Below are the code and all the weights of a small trained network. Each question names an input and a class and asks about switching units off, where a switched-off unit gives its printed mean instead of its output.

import numpy as np


def w(rows, s, z=0):
    codes = np.array(rows[::2]) - 128.0
    scale = np.full(codes.shape[1], s)
    scale[-1] = z or s
    return codes * scale


def norm(h):
    return h / np.sqrt((h * h).mean(-1, keepdims=True) + 1e-5)


def f(y):
    return y / 2 * (1 + np.tanh(0.7978845608 * (y + 0.044715 * y**3)))


def log_softmax(a):
    a = a - a.max(-1, keepdims=True)
    return a - np.log(np.exp(a).sum(-1, keepdims=True))


def net(x, mask):
    res = np.array(x, float).reshape(1, 4) / 4 @ E
    u = 0
    for l in range(4):
        y = f(norm(res) @ A[l][:, :-1].T + A[l][:, -1])
        res = res + np.where(mask[u : u + 3], y, B[l][:, -1]) @ B[l][:, :-1]
        u += 3
    return log_softmax(norm(res)[-1] @ U[:, :-1].T + U[:, -1])


A, B = {}, {}
E = w([
[70,205,152,182],'x0',
[109,184,87,10],'x1',
[99,143,232,109],'x2',
[198,253,26,191],'x3',
],0.0047)
A[0] = w([
[125,142,64,103,126],'0.n1',
[190,137,28,118,212],'0.n2',
[122,159,2,126,4],'0.n3',
],0.0092,0.0038)
B[0] = w([
[116,154,239,135,160],'0.n1',
[134,92,211,169,255],'0.n2',
[204,253,148,156,186],'0.n3',
],0.013,0.0051)
A[1] = w([
[71,113,170,93,210],'1.n1',
[141,190,71,145,4],'1.n2',
[40,140,145,249,134],'1.n3',
],0.012,0.0043)
B[1] = w([
[110,171,40,178,235],'1.n1',
[161,117,141,164,123],'1.n2',
[229,128,106,7,255],'1.n3',
],0.014,0.0058)
A[2] = w([
[186,125,193,141,251],'2.n1',
[149,179,155,157,149],'2.n2',
[106,4,71,170,89],'2.n3',
],0.013,0.0024)
B[2] = w([
[1,27,181,118,254],'2.n1',
[64,214,188,203,191],'2.n2',
[181,101,59,204,202],'2.n3',
],0.0087,0.0072)
A[3] = w([
[60,215,64,79,160],'3.n1',
[6,2,166,92,3],'3.n2',
[19,127,89,92,69],'3.n3',
],0.0051,0.0033)
B[3] = w([
[73,165,220,48,247],'3.n1',
[135,112,2,20,76],'3.n2',
[174,209,97,103,84],'3.n3',
],0.0082,0.0013)
U = w([
[110,163,255,208,204],'0',
[112,24,173,152,2],'1',
[47,233,74,121,141],'2',
[133,95,182,81,10],'3',
[145,96,39,196,183],'4',
[121,71,152,99,64],'5',
[239,167,128,53,146],'6',
],0.016,0.0069)

Each question gives the input, the list of numbers given to net, and the class t.
The units are the neurons (one row each of A and B). Each row of codes is followed by its name. A weight is (code - 128) times the scale printed after its matrix; where a second scale follows, it is the last column's (A, B and U).
mask holds one flag per neuron, layer by layer. A switched-off neuron (its flag False) gives its mean, the last column of its row in B, instead of its output. The means were averaged over made-up inputs and are rounded, as every weight is.
A unit's drop is (log p(t) with every unit on - log p(t) with that unit switched off) / (log p(t) with every unit on - log p(t) with every unit switched off).
The circuit of an input: a set's keep is (log p(t) with only the set's units on - log p(t) with every unit switched off) / (log p(t) with every unit on - log p(t) with every unit switched off). Starting from all 12 units, units are removed one at a time, each time the one whose removal leaves the highest keep (on an exact tie, the one counted first), for as long as the keep stays at least 0.8.
circuit, biggest first: the units of the circuit, biggest drop first
unit that matters most: the unit with the biggest drop
k most important neurons: the k neurons with the biggest drops, biggest first
top k neurons in layer l: the k neurons of layer l with the biggest drops, biggest first
drop of u: that unit's drop, to one decimal
input [-2,-7,-8,0], class 1: circuit, biggest first	1.n1
input [-1,5,6,1], class 2: circuit, biggest first	0.n3, 1.n1
input [0,-8,4,-7], class 4: 3 most important neurons	0.n3, 1.n1, 0.n2
input [0,-1,7,-2], class 2: 2 most important neurons	1.n1, 0.n2
input [4,-8,5,-7], class 6: circuit, biggest first	1.n3, 0.n2
input [-3,6,7,-8], class 2: circuit, biggest first	0.n2, 1.n1
input [7,7,6,1], class 2: circuit, biggest first	0.n3, 1.n1
input [-3,0,7,6], class 5: 4 most important neurons	0.n3, 1.n1, 2.n1, 3.n2
input [4,1,-6,-8], class 4: 2 most important neurons	0.n3, 2.n3
input [1,1,2,0], class 2: 2 most important neurons	0.n2, 0.n3
input [1,5,2,0], class 2: 2 most important neurons	0.n3, 1.n1
input [5,3,5,1], class 2: 2 most important neurons	0.n2, 0.n3
input [5,8,7,8], class 0: circuit, biggest first	1.n1, 1.n3
input [-8,-3,-1,5], class 1: 2 most important neurons	2.n1, 0.n2
input [1,-6,-1,2], class 6: circuit, biggest first	1.n3
input [-1,-4,7,-6], class 4: 2 most important neurons	0.n3, 1.n1
input [-6,-6,3,8], class 5: 2 most important neurons	2.n1, 1.n1
input [-6,5,-2,-6], class 4: 3 most important neurons	1.n3, 0.n3, 2.n3
input [7,4,-7,-6], class 2: 3 most important neurons	0.n2, 1.n1, 3.n1
input [8,-4,7,8], class 6: 2 most important neurons	1.n3, 0.n3
input [-5,1,7,-7], class 4: unit that matters most	1.n3
input [0,-6,8,-3], class 6: 3 most important neurons	0.n2, 1.n3, 1.n1
input [2,0,7,7], class 3: 3 most important neurons	0.n3, 1.n1, 1.n3
input [-6,7,2,4], class 0: drop of 2.n2	0.0
input [7,-8,-7,3], class 6: drop of 1.n3	1.6
input [4,-2,-8,7], class 0: drop of 0.n3	0.2
input [7,-7,6,-7], class 6: drop of 0.n2	0.2
input [0,2,0,-1], class 2: unit that matters most	0.n3
input [0,7,-4,-8], class 2: top 2 neurons in layer 3	3.n1, 3.n3
